Below is a small trained network, with its code and all its weights. Each question gives an input and a class and asks what happens when units are switched off, that is, made to give their printed mean instead of their output.

import numpy as np


def w(rows, s, z=0):
    codes = np.array(rows[::2]) - 128.0
    scale = np.full(codes.shape[1], s)
    scale[-1] = z or s
    return codes * scale


def f(y):
    return np.maximum(y, 0)


def log_softmax(a):
    a = a - a.max(-1, keepdims=True)
    return a - np.log(np.exp(a).sum(-1, keepdims=True))


def net(x, mask):
    res = np.array(x, float).reshape(1, 5) / 4 @ E
    y = f(res @ A[0][:, :-1].T + A[0][:, -1])
    res = res + np.where(mask, y, B[0][:, -1]) @ B[0][:, :-1]
    return log_softmax(res[-1] @ U[:, :-1].T + U[:, -1])


A, B = {}, {}
E = w([
[153,129,124,122,146,105],'x0',
[61,63,13,150,164,143],'x1',
[122,83,122,92,23,11],'x2',
[239,106,90,43,95,227],'x3',
[141,141,107,144,121,120],'x4',
],0.012)
A[0] = w([
[153,105,173,181,109,62,136],'neuron 0',
[176,166,124,99,143,221,166],'neuron 1',
[103,76,61,119,163,126,148],'neuron 2',
[87,69,104,130,79,64,129],'neuron 3',
[72,120,128,162,216,85,120],'neuron 4',
[62,63,59,178,158,117,89],'neuron 5',
[148,84,64,153,146,104,150],'neuron 6',
[131,35,55,147,202,176,140],'neuron 7',
[68,168,189,124,67,54,166],'neuron 8',
[99,189,153,203,206,139,218],'neuron 9',
[157,174,92,81,145,214,121],'neuron 10',
[71,60,77,118,136,131,140],'neuron 11',
[69,96,121,176,137,33,142],'neuron 12',
[120,45,72,137,116,85,103],'neuron 13',
[185,189,143,123,139,180,155],'neuron 14',
[172,76,114,54,46,129,64],'neuron 15',
[97,165,162,178,218,125,204],'neuron 16',
[195,239,196,83,92,185,250],'neuron 17',
[164,248,186,93,105,89,254],'neuron 18',
[184,52,85,53,54,133,81],'neuron 19',
[145,119,112,91,174,164,122],'neuron 20',
[128,162,191,134,126,75,187],'neuron 21',
],0.013,0.0064)
B[0] = w([
[93,114,90,128,99,35,186],'neuron 0',
[147,100,128,113,213,54,224],'neuron 1',
[163,176,44,60,169,254,192],'neuron 2',
[86,171,145,69,146,107,217],'neuron 3',
[137,224,156,100,111,175,199],'neuron 4',
[117,164,129,97,170,179,208],'neuron 5',
[182,167,120,120,142,133,176],'neuron 6',
[202,105,35,110,119,190,216],'neuron 7',
[72,56,113,112,105,62,228],'neuron 8',
[220,136,216,188,85,177,219],'neuron 9',
[140,141,76,80,176,84,212],'neuron 10',
[142,177,114,85,161,158,197],'neuron 11',
[87,227,86,78,140,86,231],'neuron 12',
[159,214,212,55,156,121,196],'neuron 13',
[136,167,164,116,199,46,200],'neuron 14',
[166,146,229,160,74,173,209],'neuron 15',
[172,170,196,211,40,209,210],'neuron 16',
[75,124,204,141,204,71,252],'neuron 17',
[69,90,166,157,98,94,227],'neuron 18',
[214,139,179,187,96,254,224],'neuron 19',
[133,97,59,137,171,123,174],'neuron 20',
[79,75,98,166,85,87,195],'neuron 21',
],0.0088,0.019)
U = w([
[143,99,212,221,83,152,254],'0',
[93,175,136,60,231,105,184],'1',
[166,172,126,132,82,214,96],'2',
[155,72,10,126,202,148,14],'3',
[51,90,86,117,62,94,44],'4',
],0.013,0.0019)

Each question gives the input, the list of numbers given to net, and the class t.
The units are the neurons (one row each of A and B). Each row of codes is followed by its name. A weight is (code - 128) times the scale printed after its matrix; where a second scale follows, it is the last column's (A, B and U).
mask holds one flag per neuron, in row order. A switched-off neuron (its flag False) gives its mean, the last column of its row in B, instead of its output. The means were averaged over made-up inputs and are rounded, as every weight is.
A unit's drop is (log p(t) with every unit on - log p(t) with that unit switched off) / (log p(t) with every unit on - log p(t) with every unit switched off).
most important unit: the unit with the biggest drop
k most important neurons: the k neurons with the biggest drops, biggest first
drop of u: that unit's drop, to one decimal
input [-6,8,-1,2,0], class 3: most important unit => neuron 7
input [-8,-2,0,8,3], class 1: 3 most important neurons => (neuron 10; neuron 1; neuron 16)
input [7,1,8,1,5], class 2: 4 most important neurons => (neuron 19; neuron 17; neuron 15; neuron 1)
input [-5,1,6,2,-6], class 2: 2 most important neurons => (neuron 17; neuron 18)
input [-5,2,0,-3,7], class 2: 2 most important neurons => (neuron 17; neuron 1)
input [-2,0,-5,7,1], class 1: 2 most important neurons => (neuron 17; neuron 14)
input [-4,-8,-8,0,3], class 0: 3 most important neurons => (neuron 9; neuron 16; neuron 12)
input [-3,0,-8,7,0], class 1: 2 most important neurons => (neuron 17; neuron 14)
input [4,0,-7,-6,1], class 0: 3 most important neurons => (neuron 9; neuron 2; neuron 16)
input [1,3,0,6,0], class 3: 2 most important neurons => (neuron 16; neuron 9)
input [-6,4,-2,-4,-4], class 2: drop of neuron 16 => 0.0
input [-6,0,3,5,2], class 0: drop of neuron 7 => 0.1
input [4,7,-1,-8,-5], class 2: drop of neuron 16 => 0.3
input [8,-6,-3,0,-6], class 0: drop of neuron 12 => 0.2
input [0,0,6,-5,-6], class 4: most important unit => neuron 8
